Here is a tiny trained network, its code and every weight. The questions are about switching its units off for an input and a class, where a switched-off unit gives its printed mean instead of its output.

import numpy as np


def w(rows, s, z=0):
    codes = np.array(rows[::2]) - 128.0
    scale = np.full(codes.shape[1], s)
    scale[-1] = z or s
    return codes * scale


def f(y):
    return np.maximum(y, 0)


def log_softmax(a):
    a = a - a.max(-1, keepdims=True)
    return a - np.log(np.exp(a).sum(-1, keepdims=True))


def net(x, mask):
    res = np.array(x, float).reshape(1, 3) / 4 @ E
    y = f(res @ A[0][:, :-1].T + A[0][:, -1])
    res = res + np.where(mask, y, B[0][:, -1]) @ B[0][:, :-1]
    return log_softmax(res[-1] @ U[:, :-1].T + U[:, -1])


A, B = {}, {}
E = w([
[188,61,111,145,98,2],'x0',
[112,213,122,171,38,126],'x1',
[173,124,33,47,66,142],'x2',
],0.01)
A[0] = w([
[86,139,133,133,143,175,12],'n0',
[153,87,152,103,153,179,96],'n1',
[134,118,88,98,100,153,72],'n2',
[133,110,109,77,99,140,74],'n3',
[171,157,78,71,93,149,48],'n4',
[99,142,183,161,154,107,53],'n5',
[119,128,159,176,147,147,80],'n6',
[157,100,116,64,82,169,62],'n7',
[125,136,130,114,150,145,126],'n8',
[202,109,130,147,135,4,206],'n9',
[137,133,114,62,98,134,45],'n10',
[153,163,145,162,71,138,181],'n11',
[134,61,142,105,180,152,57],'n12',
[181,95,143,121,148,86,226],'n13',
[96,98,175,168,136,134,24],'n14',
[138,177,127,106,181,185,87],'n15',
[134,154,121,164,100,120,193],'n16',
[159,88,137,74,207,134,78],'n17',
[120,153,133,113,172,167,120],'n18',
[159,78,174,135,88,97,4],'n19',
[132,176,129,117,173,178,208],'n20',
[119,46,135,88,170,147,148],'n21',
[106,156,138,83,149,171,67],'n22',
[117,137,177,164,148,111,67],'n23',
],0.011,0.002)
B[0] = w([
[94,88,110,158,97,162,168],'n0',
[86,167,104,150,62,79,170],'n1',
[222,70,195,93,166,159,166],'n2',
[148,115,180,98,151,190,166],'n3',
[157,88,192,80,134,171,187],'n4',
[196,94,197,42,116,213,171],'n5',
[172,92,158,68,113,166,163],'n6',
[176,124,208,114,129,194,180],'n7',
[121,128,68,193,141,125,149],'n8',
[112,100,67,155,142,206,246],'n9',
[171,106,190,108,113,191,166],'n10',
[60,240,120,89,42,107,172],'n11',
[75,179,166,120,40,90,185],'n12',
[71,141,63,141,122,167,196],'n13',
[163,81,185,68,123,162,162],'n14',
[131,98,50,225,117,145,185],'n15',
[86,178,96,83,57,108,161],'n16',
[93,214,165,105,15,92,198],'n17',
[127,93,60,151,124,178,173],'n18',
[108,69,88,209,104,208,167],'n19',
[146,118,57,161,177,153,189],'n20',
[54,208,141,79,2,114,199],'n21',
[134,86,74,192,119,179,174],'n22',
[228,80,193,46,141,226,164],'n23',
],0.0059,0.012)
U = w([
[215,74,249,88,143,193,81],'0',
[45,252,140,118,53,128,111],'1',
[111,57,5,199,145,180,82],'2',
[107,159,106,104,175,132,252],'3',
[125,155,177,167,211,2,2],'4',
],0.0093,0.0056)

Each question gives the input, the list of numbers given to net, and the class t.
The units are the neurons (one row each of A and B). Each row of codes is followed by its name. A weight is (code - 128) times the scale printed after its matrix; where a second scale follows, it is the last column's (A, B and U).
mask holds one flag per neuron, in row order. A switched-off neuron (its flag False) gives its mean, the last column of its row in B, instead of its output. The means were averaged over made-up inputs and are rounded, as every weight is.
A unit's drop is (log p(t) with every unit on - log p(t) with that unit switched off) / (log p(t) with every unit on - log p(t) with every unit switched off).
The circuit of an input: a set's keep is (log p(t) with only the set's units on - log p(t) with every unit switched off) / (log p(t) with every unit on - log p(t) with every unit switched off). Starting from the 12 units with the biggest drops (on a tie, the unit counted first), units are removed one at a time, each time the one whose removal leaves the highest keep (on an exact tie, the one counted first), for as long as the keep stays at least 0.8.
units of the circuit, in order: the units of the circuit, biggest drop first
top k neurons: the k neurons with the biggest drops, biggest first
drop of u: that unit's drop, to one decimal
input [5,-6,7], class 0: units of the circuit, in order : [n7]
input [-3,-5,6], class 0: top 2 neurons : [n2 n7]
input [4,5,-5], class 0: units of the circuit, in order : [n23 n5]
input [-4,-2,5], class 0: units of the circuit, in order : [n7 n2]
input [-8,-7,-4], class 2: top 2 neurons : [n15 n20]
input [-1,-8,5], class 1: top 2 neurons : [n21 n17]
input [-8,-4,8], class 0: top 3 neurons : [n7 n4 n2]
input [-7,3,-6], class 2: top 2 neurons : [n15 n20]
input [3,3,2], class 3: top 3 neurons : [n21 n17 n12]
input [-2,-7,-4], class 1: drop of n18 : 0.0
input [6,-8,2], class 1: drop of n17 : 0.2
input [5,4,-1], class 2: drop of n19 : 0.3
